In the rows, 128 means zero.
Each row is followed by its class. Each block has new classes.
[135 116 138  74 177  76 107  20  16  82  75  83 108 209 113 169 167  69
   4 170 134 157 138 145 119 249 124 190 140  55 166 157  88 135 165 147
 169 186 106 106 122 142 108 147 145 145 194 118 106 120 146 101 109 161
 252 156  50  46  96 169 122 236 156  89 135 123 111 107 131 146 108 115] | E
[140 146 135 153 161 128 123  78  72 120 145 180 117 130 130 136 116 119
 145 113 126  93 130 128 136  73 120 159 156 103 128 118 161 137 160 141
 123 125 133 101 161 128 122 113 142 109 144 124  99 121 171 131 133 125
 153 127  90 154 188 145 132 189 132 125 112 154 128 104 127 145 119  87] | R
[144 161 108 158 162 108 127  69  66 117  97 126 129 107 101 137 133 119
  68 169 123 119 134 125 131 113 125 124 137 113 139 158 131 128 102 126
 114 129 146 149 127 129 115 125 132 130 161 111 114 115 151 130 133 143
 140 146 113 128 136 139 127 168 134 116 136 121 133  86 132 108 134  95] | H
[126  92 124 135 147 143 140  98 123 145  88  89 116  69 110 134 141  97
 197  86  20 122 141 133 136 153 173 133 106  69 114 113  99 112 125 119
 179  27 149 151  87 137 132 158 141 139 194 132 115 148 119 125 186 137
 134 138 194 165 143 141 130 151 112 148 157  65 100  81 125 112 126 186] | W
[118 105 102 101 118 121 133 116 159 166  89 183 114 131 130 147 123 101
 128  93  50 124 154 136 131 102 160 137 107  93 142 114 132 126 152 135
 133  54  35 135  94 130 121 148 131 146 137 143 139 150 128 121 166 140
 142 125 166 143 122 160 137  90 123 170 131  89 108 115 141 127 133 177] | W
[131 144  83 181 175 121 133  97 109 110  90 136 117  75 117 142 119 117
  62 135  62 120 108 132 138  77 109 157 119  85 123 153 192 131 102 125
 136  94 153 143 106 124 115 112 112 118 196 140 146 136 139 106 135 193
 179 150 114 142 125 146 114 168 127 161 133 118 109 105 125 148 126 154] | V
[121 117 129 131  98 140 138 162 137 117 116  71 133  96 133 141 126 126
 159 112 176 144 129 125 116 208 185  98 140  92  87 121  52 117  79 130
 152  88 116 161 123 128 149 170 127  86 150 143 133 156 107 145 152 162
 114 142 175 115 126 146 146  92 128 104 126 135 110  71 126 132 133 173] | W
[127 150 119 169 214 145 114 115  78 130 134 155 136  65 122 116 128 146
 131 139 115 122 129 124 152 110 124 131 142 127 111 140 132 135  84 123
 161 147 148 118 138 145 108 115 133 114 162 109 108 120 148 127 119 142
 153 144 114 159 153 127 130 210 128 105 151 127 139  84 110 131 133  96] | H
[122 126 180 114 137 140 117 151  58 130 162 145 128 130 122 107 152 154
 243 122 112 137 114 131 157 125 121 163 153 176 120 138 102 136 152 130
 129 204 125 113 142 117 117 128 161 126 104 101  94  89 144 135 109  70
 145 110 120 119 136 108 142 183 132  78 156 108 132 126 135  93 108  77] | E
[139 139 109 144 144 103 112 101 115 128  97 144  84 117 107 141 123 117
 101  94  73 121 156 134 138 130 145 186 119 118 142 133 153 141 109 128
 175  80 134 119 125 120  97 135 136 137 164 134 133 139 160 118 146 151
 124 138 137 162 150 146 131 139 123 153 111 105  97 111 145 106 120 143] | E
[113 115  97 156 134 108 126  90  74  84  96 123 144 117 127 133 117 160
  83 115 151 153 133 119 129 115 114 158 139 107 139 162 142 118  72 141
 108 157 114 141 173 124 126 132 175  96 181 122 109 127 131 131 116 155
 147 118  88 112 169 127 126 158 138 128  96 175 147  78 124 159 113 175] | D
[135 124  94 152 185 127 132  78  96 120  71  89 128  83 121 154 130 118
   4 146 114 140 151 134 139 200 147 138 107  76 136 169 111 106  29 119
 170 131 133 132 126 110  98 124 130 128 213 144 133 143 132 116 159 211
 164 167 139 138 106 152 113 189 146 124 131 101 123  81 111 141 114 185] | U
[134 110 125  99  86 133 135 114 131 120  98  98 131 140 138 151 127  87
 138  80 109 135 143 129  85 132 122 134 116  78 136 141 114 119 140 128
 135  66 131 128 144 124 124 151 153 126 149 127 127 152 151 141 164 139
  89 127 143 126 164 142 133  84 122 142 115 134 108 103 117 121 119 166] | W
[153 134 126 161 124 129 114 138 113  94 149 160 147 148 133 133 102 148
  88 117 208 128 121 124 127 116 139 122 150 128 107 132 149 135 120 123
  99 152 119 108 180 121 132 110 137  84 108 140  96 114 149 145 111 137
 106 133  71  67 178 125 127 173 145 111 106 195 141 142 143 150 119 107] | R
[133 126 137 137 146 145 121 131  98 106 120 132 107 112 129 135  93 113
 129 108 109 119 140 137 137  62 136 175 135  71 119  83 133 128 203 141
 118  81 139 107 168 149 142 128 138  79 167 118  82 134 147 133 160 122
 157 138 111 139 185 149 127 165 137 138 120 147 103  99 139 151 118 120] | R
[136 158 126 179 178 132 114  79  79 127 136 134 114 113 122 135 118 122
  52 126 168 133 137 130 126 155 134 124 136 111 134 155 121 126 102 123
 165 101 141 125 158 110  82 120 124 117 152 124 104 114 151 118 126 141
 133 145 109 141 149 136 122 188 120 111 104 138 137  97 120 144 117  76] | H
[132 108 139 135 126 139 113 150 122 136 129 143 113 109 135 125 123 127
 252  84  38 124 130 127 162  15 124 167 133 109 126  80 141 153 202 132
 114  87 176 113 124 143 147 121 143 146 126 100 102 133 126 123 173  71
 124 117 169 155 189 123 170 136 116 138 140  87 107 109 135  98 117 110] | D
